In the rows, zero is written as 128.
Group, then class:
[137 117 109 127 109 111 155 123 133 132 142  98 150 120 101  95 135 224
 126 147 132 129 130 123 129 119 133 114 134 145 151 140 125 118 133 116
 142 128 128 124 143 131 117 147 143 140 128 116 111 144 139 148 104 118
 109 113 165  90 122 140 144  99 128 121  88 120 163 118 145 161 123 158
 137 110 124 112 106 115 138 129 167 140 122 115 137 142 117 142 140 128
 153 133 142  99  99 130 127 114 128 133 143  86 151 140 126 137 119 134
 117 131 100 152 108 130 110 143 136 127 127 115 154 112 104 119 125 128
 138 121 146 138 133 151 165 145 110] : N > <111>
[111 113 108 136 152 119 143 135 109 116 123  85 124 121 117 113 134 165
 126 139 126 130 129 119 155 129 129 130 150 142 144 137 128 131 127 127
 147 132 126 135 136 130 112 109 133 107 143  98 123 142 132 134 130 114
 106 127 125 105 120 142 112 119 131 122 114 131 137 123 131 132 125 140
 131 110 129 109 133 180 141 127 124 135 135 119 123 135 105 131 153 107
 156 127 116 121 106 146 118 126 128 112 138 111 134 136 127 126 102 133
 118 138 127 139 127 131 125 129 109 140 125 129 160  98 133 111 116 128
 128 118 130 129 126 123 143 110 125] : F > <108>
[120 136  89 137 107  95 117 125 153 155 156 141 137 110 130 121 121 148
 105 133 131 130 134 139 134 109 119 114 117 111 139 129 136 149 130 144
 120 141 142 101 121 148 115 164 147 155 120 138 135 146 151 151 140 140
 112 135 157 136 117 131 121 113 141 127  87 123 124 138 117 166  93 175
 126 106 124 124 127 125 139 121 151 132 119 110 145 113 113 135 135 130
 129 126 153 114 134 121 135 133 142 125 146 119 143 112 129 135 132 135
 120 142 108 151 127 121 123 147 153 135 142 101 125  86  95 139 127 113
 117 118 160 114 151 115 144 125 141] : N > <94>
[136 126  96 134 143 119 131 121 136 122 137 128 114 120 132 119 120 174
 141 120 127 127 116 127 137 110 123 119 118 144 132 144 149 137 124 145
 120 143 130 123 133 139 144 127 128 125 116 115 126 134 103 102 132 146
 123 135 138 154 124 125 121 129 125 117 125 132 150 119 133 140  98 141
 127 119 113  87 121 117 155 125 120 127 130 133 131 129 111 133 127 130
 133 152 127 133 117 130 119 121 125 135 127 116 123 137 144 128 126 133
  98 124 145 133 155 130 132 119 140 116 135 111 170 105 117 110 112 122
 121 126 132 130 144 130 137 129 137] : T > <99>
[134 131 119 138 152 128 142 120 139 129 121 150 121  98 118 145 139 118
 126 119 120 124 116 125 141 168 126 121 126 141  66 144 122 153 121 106
 105 125 128 137 113  91 104 139 142  69 110 120 123 144 138 131 134 132
 124 111 131 117 138 140 118 115 120 142 102 128 135 166 114 155 151 161
 130 145 113 154 108 125 122 133 175 140 142  93 124 118 129 132 135 134
 110 155 152 147 103 116 134 117 137  97 134 163 129 113 127 123 114 138
 125 140  97 139 133 117 148 159 120 127 130 145 109  91 123 143 137 112
 133 138 116 126  97 119 148 131 117] : F > <118>
[107 100 125 115 144 137 145 128  85 129 139 143 138 130 114 120 140 123
 106 135 139 137 141 116 119  97 119 121 131 128 152 137 119 144 141 130
 131  97 128 114 103 112  90 116 152 106 148 127 132 133 165 158 148  87
 111 127 116 136 131 147  20 140 145 143 109 144 113 170 107 139 157 177
 100 117 120 110 141 124 101 138 162 130 118 105 150 107 123 142 139 115
 124 133 157 118 118 141 116 138 112  97 132 164 147 123 104 153 131 128
 111 139 136 137 116 127 127 151 125 163 134 122 105  92 118 146 139 112
 114 117 123  98 127 104 148 106 136] : Y > <110>
[144 136  97 115 149 120 148 116 135 121 126 148 106 113 141 158  96 148
 120 110 132 116  95 128 144 118 111 131 118 151 135 138 163 154 100 119
 122 133 133 127 120 157 147 154 140  93 117 114 126 108 134 111 134 155
 129 144 133 142 143 122 124 130 107 130 117 106 183 130 145 133  87 179
 136 161 101  45 104 128 152 107 122 129 134 148 111 146 113 135 148 129
 130 126 125 136 122 136 149 128 136 131 130 127 137 115 158 137 133 149
 111 149 117 146 148 165 120 126 171 101 116 118 169 114 119 135 118 118
 127 140 129 104 127 132 164 123 153] : T > <97>
[103 101 166 114 136 142 143 139  89 115 125 136 113 136 114 118 128 107
 104 148 136 137 140 117 111  92 136 121 126  98 156 136 113 143 130 127
 133  91 127 125 105 108  97 115 148 134 145 133 138 159 162 149 144  84
 111 127 109 116 134 146 124 116 142 140 102 142 102 172 116 123 181 164
 100 135 127  78 158 141  95 133 151 118 122 117 139 111 115 132 125 103
 129 126 152 114 110 129 117 134 115  88 155 137 151 100 115 143 113 141
 133 126 138 144  85 135 142 145 112 165 127 135  90 105 124 133 138 122
 120 127 122  91 116 101 134 107 142] : Y > <109>
[139 113  98 142 144 122 141 113 135 117 127 142 111 110 125 127 117 154
 140 125 129 118 109 115 132 131 119 134 124 144 121 158 153 136 104 112
 124 134 120 132 128 134 142 131 140  89 130 112 131 124 130 121 119 144
 133 123 121 146 129 112 136 131 112 119 111 128 148 134 134 126 124 145
 129 134 108 104 115 124 135 123 134 126 136 137 130 131 115 130 151 133
 135 146 114 134  99 125 135 121 138 127 130 139 129 127 143 132 118 128
 121 152 101 141 131 141 138 119 141 113 140 130 145 117 130 149 128  99
 140 128 126 131 124 136 141 133 134] : T > <99>
[127 138  90 134 162 116 135 108 138 130 122 126 114 105 118 134 142 173
 134 108 133 128 100 108 149 122 119 131 135 140 134 149 173 129 121 130
 112 153 118 137 132 141 141 132 119  87 137 116 133 133 113 108 119 152
 128 125 133 144 131 123 129 123 109 120 141 128 144 123 140 127 113 136
 131 124 112 114 114 112 155 120 115 142 132 134 126 137 128 126 153 123
 128 141 123 148 107 128 136 117 133 118 122 134 132 122 136 125 120 130
 109 146 109 131 137 133 130  99 150 121 123 113 172 105 111 128 123 102
 127 132 131 133 135 133 145 133 129] : T > <99>
[130 128 111 124 120  78 125 130  89 145 129 123 146 130 123  98 142 158
 111  79 129 132 135 143 114 110 126 117 125 133 144 136 127 135 144 132
 124 125 118 115 120 125  79 155 148 158 134 131 119 154 153 145 136 101
  67 124 128 146 112 142 135 123 149 131 122 136 107 140 123 127 139 176
 108 103 132 151 136 155 122 124 138 128 126 117 149 110 121 137 135 151
 131 130 137 108 121 126 122 140 116 118 119 122 151 128 114 138 113 130
 108 129 138 134 107 108 136 134 122 141 143 133 103 112 102 125 133 108
 133 119 139 120 121 128 130 131 114] : Y > <100>
[149 157  61 154 147 118 145 106 149 133 117 128 105 100 120 148 104 144
 123  90 132 123 104 125 135 108 122 134 128 151 122 162 153 148 109 125
 113 154 127 143 102 148 158 151 132 107 104 112 129 135 114 118 122 181
 130 141 141 145 131 111 114 132 107 127 106 118 174 126 144 132  78 150
 176 134 103  84 107 104 157 117 124 103 131 139 145 139 115 135 162 132
 141 149 123 146 128 122 158 117 137 129 122 115 136 138 149 128 133 130
 117 148 101 130 150 126 139 123 148 107 110  69 176 103 123 135 118 104
 131 128 128 125 151 122 154 132 149] : T > <89>
[134 124  99 141 133 120 139 110 124 115 132 132 118 125 130 133 133 156
 123 113 120 124 104 117 150 150 130 117  90 139 114 136 127 134  94 119
 124 140 113 140 134 145 138 136 128  75 129 120 122 120 125 128 122 137
 129 122 130 138 136 122 126 131 118 136  92 125 145 138 133 125 108 145
 128 154 114 142 103 125 133 112 147 140 122 134 127 133 118 133 147 134
 129 141 131 153 111 123 146 117 142 125 124 152 133 129 153 123 122 137
 119 141 108 133 130 129 132 133 135 105 133 135 150 118 124 133 134 121
 130 133 116 132 128 125 148 139 118] : T > <99>
[155 129  62 141 161 127 148 107 124 120 114 150 117  83 113 138 131 128
 130 102 113 135 113 119 150 153 125 156 128 150 120 161 131 145 121 111
 120 140 113 131 123 155 120 134 143  52 119 109 121 141 136 121 127 137
 116 114 124 138 136 137 124 127 117 135 101 135 147 157 118 126 138 157
 127 124 110 156 124 113 116 131 183 139 133 138 127 113 158 137 151 133
 125   4 161 147 109 119 134 125 141 100 125 175 127 115 134 134 110 133
 116 143  97 151 140 118 150 139 138 133 148 146 126  86 116 145 138  92
 136 114 122 111 137 147 163 140 117] : F > <118>
[133 136  82 110 106 101 141 125 148 137 150 143 164 111 129 102 142 173
 110 137 137 123 133 145 140 107 127 109 119 129 150 137 144 147 142 126
 134 142 132 123 123 147 117 154 148 162 117 141 130 150 153 132 126 152
 117 120 172 116 110 138 130 118 146 105  96 123 118 125 127 167 116 152
 129  87 115 156 141 133 143 121 156 133 120 115 144 125 132 144 149 121
 126 143 155 108 122 108 121 127 118 120 135  97 154 117 125 137 131 129
 113 120 109 145 123 115 119  91 129 126 147  96 133  99  86 139 121 117
 127 125 153 109 150 135 136 146 135] : N > <111>
[107 121 122 126 155 119 148 122  97 124 132 134 118 128 119 140 123 111
  99 119 123 129 136 127 136  80 131 109 125 122 152 155 141 142 131 133
 123 102 134 117 100 124  97 116 157 108 148 115 139 139 153 133 152  98
 114 146 123 153 137 144 108 122 137 141 125 150 126 191 108 130 147 170
 104 128 160  87 137 124 104 128 150 107 122 118 134 125 112 137 150 125
 124 136 149 118 118 131 124 140 147  99 137 175 151 119 116 148 133 135
 114 138 130 142 116 132 138 143 123 153 128 116 105  86 119 139 137 110
 115 118 138  97 124  88 132 105 149] : Y > <110>
[135 126  98 144 149 130 129 109 119 132 118 145 113  83 108 114 142 148
 137 105 115 127 122  99 149 155 120 130 141 143 132 142 126 133 131 121
 131 130 108 135 142 145 115 116 172  64 131 117 154 132 132 137  97 118
 107 106 128  96 132 136 127 133 115 153 104 135 129 139 132 118 149 145
 128 116  88 167 123 114 125 137 163 135 121 123 130 117 143 134 147 126
 129 145 136 155 100 112 123 121 123 100 129 162 124 125 128 125 118 145
 130 147  96 137 127 111 135 149 127 140 135 157 130  98 122 130 129 109
 135 110 144 129 140 137 153 143 129] : F > <118>
[144 133  61 142 154 119 130  93 139 126 124 137 119 105 128 148 116 179
 129  98 141 134  63 117 143 103 119 112 133 109 129 163 165 144 113 131
 115 159 112 127 130 134 156 132 173 117 124 100 141 154  90 117 127 156
 122 137 148 180 115 112 129 132 118 130 169 138 146 116 137 128 100 154
 133 116  93  98 126 111 162 100 124 138 151 171 147 120 112 131 170 132
 142 139 114 144 122 115 130 118 130 134 130 128 130 132 131 118 137 126
 108 128 114 121 135 130 121 123 148 101 142 114 183 109  94 122 131 104
 131 122 135 118 149 155  89 142 148] : T > <89>
[136 136 119 141 148 134 145  98 114 139 125 148 110  92 119 152 123 126
 122 100 125 126 113 121 148 139 106 143 131 138 133 154 139 141 115 115
 127 121 110 145 126 140 127 130 144  75 132 121 127 133 143 131 142 110
 121 118 124 139 134 128 114 133 119 140 131 139 141 157 122 118 134 167
 122 140  90 135 114  98 125 115 163 158 129 143 117 124 124 135 153 125
 121 152 140 152 117 121 137 127 138 113 140 190 138 114 128 141 116 150
 116 149 101 127 134 115 139 129 136 126 140 143 146  85 130 156 138 116
 151 133 127 125 129 156 159 114 125] : F > <118>
[116 132 141 129 146 134 160 119  99 120 136 132 117 123 124 147 112 110
 122 107 121 133 120 121 130 118 138 145 133 115 138 147 137 147 113 106
 128 109 128 132 106 130 106 130 137  95 133 125 130 122 148 136 148 110
 135 123 108 149 133 124 110 124 119 140 120 126 119 163 104 136 159 174
 108 147 128 108 141 131 107 133 150 120 127 134 125 124 125 135 144 114
 118 132 153 141 124 127 136 138 133  99 124 176 138 120 128 142 115 127
 117 140 123 137 131 126 153 146 145 152 132 130 105  89 125 147 140 119
 126 135 125 105 122 109 142 100 143] : Y > <110>
[152 115 141 123 145 144 144 102 101 113 122 143 128 126 111 117 144 142
 122 134 116 131 119 117 126 133 118 113 141 124 134 137 113 126 115 116
 128 111 112 143 118 152 116 102 128 112 142 126 130 136 140 147 116 106
 106 117 125 112 142 134 135 126 127 134 115 110 118 155 137 119 180 142
 120 143 125 126 135 135 118 127 158 136 117 136 127 112 125 136 120 146
 151 148 141 147  95 140 108 128 112 109 115 147 116 144 124 119 111 131
 133 132 111 131 109 130 151 129 131 134 136 172 109 115 136 150 135 114
 149 124 109  98 106 121 144 144 108] : F > <90>
[140 143  68 155 142 104 167 113 159 137 140 140  91 117 142 168  93 115
 109  77 128 118 110 132 134 122 120 141 104 135 115 148 147 149  95 131
 115 121 135 133 119 166 130 163 129  85 111 133 115 115 154 123 127 170
 148 150 136 128 138 112  92 136 100 130 117 117 173 159 135 152  64 174
 133 180 104  42  91 117 132 120 132 109 128 140 110 151 124 138 139 120
 118 131 137 161 138 145 161 136 150 128 139 140 139 107 149 139 132 144
 127 147 111 148 160 143 130 134 165 110 110 122 152 110 128 156 121 114
 123 145 119 122 125 107 142 123 158] : T > <97>
[106 114 119 146 181 128 156 131 111  94 126 108 118 116 102 123 126 157
 131 120 127 122 132 104 152 141 128 131 160 151 135 134 122 103 148 129
 130 126 137 144 126 134 109 114 128  51 146 110 112 123 121 130  96 107
 125 114 126  78 132 150 119 119 112 133 120 126 138 134 130 100 138 131
 124 133 129 106 126 121 138 141 135 138 129 126 124 134 122 108 123 106
 153 143 138 127  98 145 133 112 120  90 129 119 124 117 121 120  79 130
 120 138 118 141 121 134 139  95 105 145 123 166 156 128 135 111 126 136
 123 116 112 136 116 136 154 118 115] : F > <108>
[128 121 112 134 159 125 180 112  98 117 126 176 112  92 105 112 209 191
 120 107 123 128 102 102 132 132 126 133 132 149 111 185 134 152  99  98
 135 114 120 135 115 129 111 134 141  51 143 103 121 138 128 148 112 113
  80 108 118 117 136 138 149 119 119 152  72 122 150 156 133 117 184 194
 117 149  95 104 129 126 117 126 180 138 117 135 113 115  99 137 170 131
 144 164 154 154  68 132 133 114 133  99 162 168 147 111 126 143 105 121
 118 191  77 138 107 184 157 125 140 162 131 160 138  78 129 177 141  95
 141 109 115 107 114 129 187 147 112] : F > <90>
[106 111 119 122 166 123 139 114  85 117 138 137 134 127 111 114 127 169
 114 140 118 131 129 119 132  73 129 128 141 130 147 139 135 133 137 129
 133 110 114 123 115 100 115 100 152 128 153 119 127 136 123 142 136  85
 111 132 101 166 138 151 131 115 128 132 116 139 125 126 130 134 146 152
 116 127 128  80 140 129 122 122 131 111 104 117 136 111 104 128 174 118
 124 127 136 112 105 147 130 123 114 109 128 124 121 133 117 140 142 119
 118 150  77 141 122 137 148 129 116 139 122 123 136 116 119 113 150 116
 127 114 136  99 125 122 140 119 138] : Y > <100>
[100 128 141 155 179 116 158 126 119 121 129 115 104 103  97 118 117 109
 124 136 131 118 131 132 135 121 129 124 133 149 124 129 119 120 136 127
 148 114 118 142 117 153  91 120 127  84 128 139 112 116 146 142 112 108
 128 106 124  56 139 149 110 117 111 120  84  95 147 141 135 136 145 150
 124 145 156  85 125 129 128 149 162 131 129  88 123 152 118 131 129 110
 132 139 148 127  96 134 133 110 134 102 135 139 141 120 116 132 119 128
 127 132 110 159 131 147 114 150 114 136  96 205 133  93 123 127 135 126
 134 116 115 134 114 106 154 145 135] : F > <108>
